Here is a tiny trained network, its code and every weight. The questions are about switching its units off for an input and a target symbol, where a switched-off unit gives its printed mean instead of its output.

import numpy as np


def w(rows, s, z=0):
    codes = np.array(rows[::2]) - 128.0
    scale = np.full(codes.shape[1], s)
    scale[-1] = z or s
    return codes * scale


def f(y):
    return y / 2 * (1 + np.tanh(0.7978845608 * (y + 0.044715 * y**3)))


def softmax(a):
    e = np.exp(a - a.max(-1, keepdims=True))
    return e / e.sum(-1, keepdims=True)


def log_softmax(a):
    a = a - a.max(-1, keepdims=True)
    return a - np.log(np.exp(a).sum(-1, keepdims=True))


def net(x, mask):
    ids = ['αβγδηθμξπτφψ'.index(c) for c in x.split()]
    T = len(ids)
    res = E[ids] + P[:T]
    r = res
    for j in range(3):
        rows = slice(2 * j, 2 * j + 2)
        q, k, v = (r @ M[0][rows].T for M in (Q, K, V))
        z = softmax(np.where(np.tri(T) > 0, q @ k.T / 2**0.5, -1e9)) @ v
        o = O[0][rows]
        res = res + np.where(mask[j], z, o[:, -1]) @ o[:, :-1]
    y = f(res @ A[0][:, :-1].T + A[0][:, -1])
    res = res + np.where(mask[3:11], y, B[0][:, -1]) @ B[0][:, :-1]
    return log_softmax(res[-1] @ U[:, :-1].T + U[:, -1])


Q, K, V, O, A, B = {}, {}, {}, {}, {}, {}
E = w([
[139,98,159,117,67],'α',
[142,92,159,134,109],'β',
[255,164,104,88,82],'γ',
[127,77,114,155,138],'δ',
[158,135,218,157,166],'η',
[159,83,127,213,96],'θ',
[167,87,165,168,123],'μ',
[154,124,215,147,60],'ξ',
[142,69,123,126,205],'π',
[160,119,148,96,201],'τ',
[171,122,96,189,196],'φ',
[138,150,230,101,153],'ψ',
],0.023)
P = w([
[193,7,97,72,131],'0',
[142,121,150,143,165],'1',
[137,125,145,147,158],'2',
[145,124,150,148,170],'3',
[145,120,151,150,165],'4',
[139,127,150,149,168],'5',
[146,116,153,154,168],'6',
[144,120,152,152,175],'7',
[147,116,154,153,170],'8',
[150,111,153,153,173],'9',
],0.015)
Q[0] = w([
[42,229,46,58,139],'head 1',
[65,195,111,126,92],'head 1',
[246,8,240,109,149],'head 2',
[91,152,145,135,80],'head 2',
[57,160,66,25,96],'head 3',
[228,156,252,106,71],'head 3',
],0.011)
K[0] = w([
[23,131,155,194,149],'head 1',
[78,165,142,163,158],'head 1',
[252,118,74,69,105],'head 2',
[100,110,142,123,125],'head 2',
[92,176,157,172,148],'head 3',
[83,43,138,98,128],'head 3',
],0.016)
V[0] = w([
[105,137,39,46,135],'head 1',
[139,137,2,226,120],'head 1',
[110,52,96,158,24],'head 2',
[109,75,157,149,221],'head 2',
[107,43,121,86,147],'head 3',
[132,139,82,99,151],'head 3',
],0.014)
O[0] = w([
[86,213,120,45,108,98],'head 1',
[3,131,164,177,117,53],'head 1',
[98,130,56,170,179,169],'head 2',
[121,27,143,66,131,145],'head 2',
[73,118,66,61,122,254],'head 3',
[121,121,166,123,113,114],'head 3',
],0.013,0.017)
A[0] = w([
[120,96,92,121,186,114],'neuron 1',
[175,122,117,109,106,63],'neuron 2',
[110,85,177,77,245,118],'neuron 3',
[45,106,121,112,120,2],'neuron 4',
[180,161,160,84,130,161],'neuron 5',
[164,103,111,159,155,48],'neuron 6',
[98,167,117,145,120,30],'neuron 7',
[88,191,116,167,175,197],'neuron 8',
],0.013,0.0067)
B[0] = w([
[87,204,194,122,94,249],'neuron 1',
[60,227,210,180,185,204],'neuron 2',
[141,107,102,179,67,253],'neuron 3',
[230,253,154,132,166,167],'neuron 4',
[46,129,123,146,162,204],'neuron 5',
[153,126,151,106,110,211],'neuron 6',
[153,123,216,144,5,139],'neuron 7',
[172,30,134,98,163,175],'neuron 8',
],0.0079,0.022)
U = w([
[120,89,89,75,253,153],'α',
[129,94,94,129,121,228],'β',
[137,120,166,127,125,141],'γ',
[89,219,151,122,149,45],'δ',
[164,61,205,147,110,117],'η',
[57,107,168,186,195,189],'θ',
[132,65,103,180,53,242],'μ',
[223,140,139,130,156,140],'ξ',
[181,140,157,93,67,61],'π',
[69,100,189,93,156,220],'τ',
[102,172,241,183,29,47],'φ',
[124,147,238,101,200,3],'ψ',
],0.0073,0.0045)

Each question gives the input, a string of symbols that net reads in full, and the target symbol t.
The units are the heads (2 rows each of Q, K, V and O) and the neurons (one row each of A and B). Each row of codes is followed by its name. A weight is (code - 128) times the scale printed after its matrix; where a second scale follows, it is the last column's (O, A, B and U).
mask holds one flag per unit, heads first, then neurons. A switched-off unit (its flag False) gives its mean, the last column of its rows in O or B, instead of its output. The means were averaged over made-up inputs and are rounded, as every weight is.
A unit's drop is (log p(t) with every unit on - log p(t) with that unit switched off) / (log p(t) with every unit on - log p(t) with every unit switched off).
The circuit of an input: a set's keep is (log p(t) with only the set's units on - log p(t) with every unit switched off) / (log p(t) with every unit on - log p(t) with every unit switched off). Starting from all 11 units, units are removed one at a time, each time the one whose removal leaves the highest keep (on an exact tie, the one counted first), for as long as the keep stays at least 0.8.
circuit, biggest first: the units of the circuit, biggest drop first
unit that matters most: the unit with the biggest drop
k most important neurons: the k neurons with the biggest drops, biggest first
heads that matter: for each layer, one digit per head in row order, 1 if its drop is at least 0.15 and else 0, layers parted by /
drop when u is switched off: that unit's drop, to one decimal
input π ξ δ τ π μ τ, target π: unit that matters most : neuron 3
input ψ δ φ, target ψ: circuit, biggest first : (neuron 2; head 1; neuron 5; head 2)
input δ ξ π π μ ψ, target δ: 2 most important neurons : (neuron 4; neuron 1)
input δ τ ξ ψ τ τ θ, target δ: circuit, biggest first : (head 1; neuron 4; head 3)
input φ ξ η τ β, target φ: 2 most important neurons : (neuron 4; neuron 3)
input ξ ξ π η, target ξ: heads that matter : 110
input ψ φ δ ξ, target ψ: circuit, biggest first : (neuron 2; head 1; head 2)
input τ τ θ ψ ψ α δ ξ γ, target δ: circuit, biggest first : (head 2; neuron 3; neuron 5)
input μ ξ ξ τ τ δ τ π τ, target μ: circuit, biggest first : (neuron 3; neuron 2; head 2)
input π τ ξ θ μ, target π: 2 most important neurons : (neuron 4; neuron 3)
input δ θ ξ η, target δ: circuit, biggest first : (neuron 4; head 1; head 3)
input ψ θ ξ τ τ, target ψ: circuit, biggest first : (neuron 2; head 1; head 2)
input ξ β θ α τ γ, target δ: circuit, biggest first : (head 2; neuron 5)
input φ ξ τ β δ θ θ φ, target φ: unit that matters most : head 1
input α τ τ φ η μ ξ ψ ψ ξ, target α: circuit, biggest first : (neuron 3; head 2; neuron 2)
input μ ψ τ μ, target μ: 2 most important neurons : (neuron 2; neuron 3)
input θ ψ δ ξ δ θ φ, target θ: 2 most important neurons : (neuron 1; neuron 8)
input θ π θ δ τ φ ξ ξ ξ π, target θ: 2 most important neurons : (neuron 1; neuron 8)
input ξ ξ δ τ δ η δ τ, target ξ: 2 most important neurons : (neuron 5; neuron 6)
input ξ θ ξ α ξ η β, target ξ: circuit, biggest first : (head 1)
input θ τ η, target θ: 2 most important neurons : (neuron 8; neuron 1)
input δ ξ δ ξ, target δ: 2 most important neurons : (neuron 4; neuron 8)
input τ φ ξ τ τ ξ π, target τ: 2 most important neurons : (neuron 5; neuron 2)
input ξ β τ τ θ α, target ξ: drop when head 3 is switched off : 0.1
input ξ φ μ ξ θ θ β ξ, target ξ: drop when head 1 is switched off : 0.5
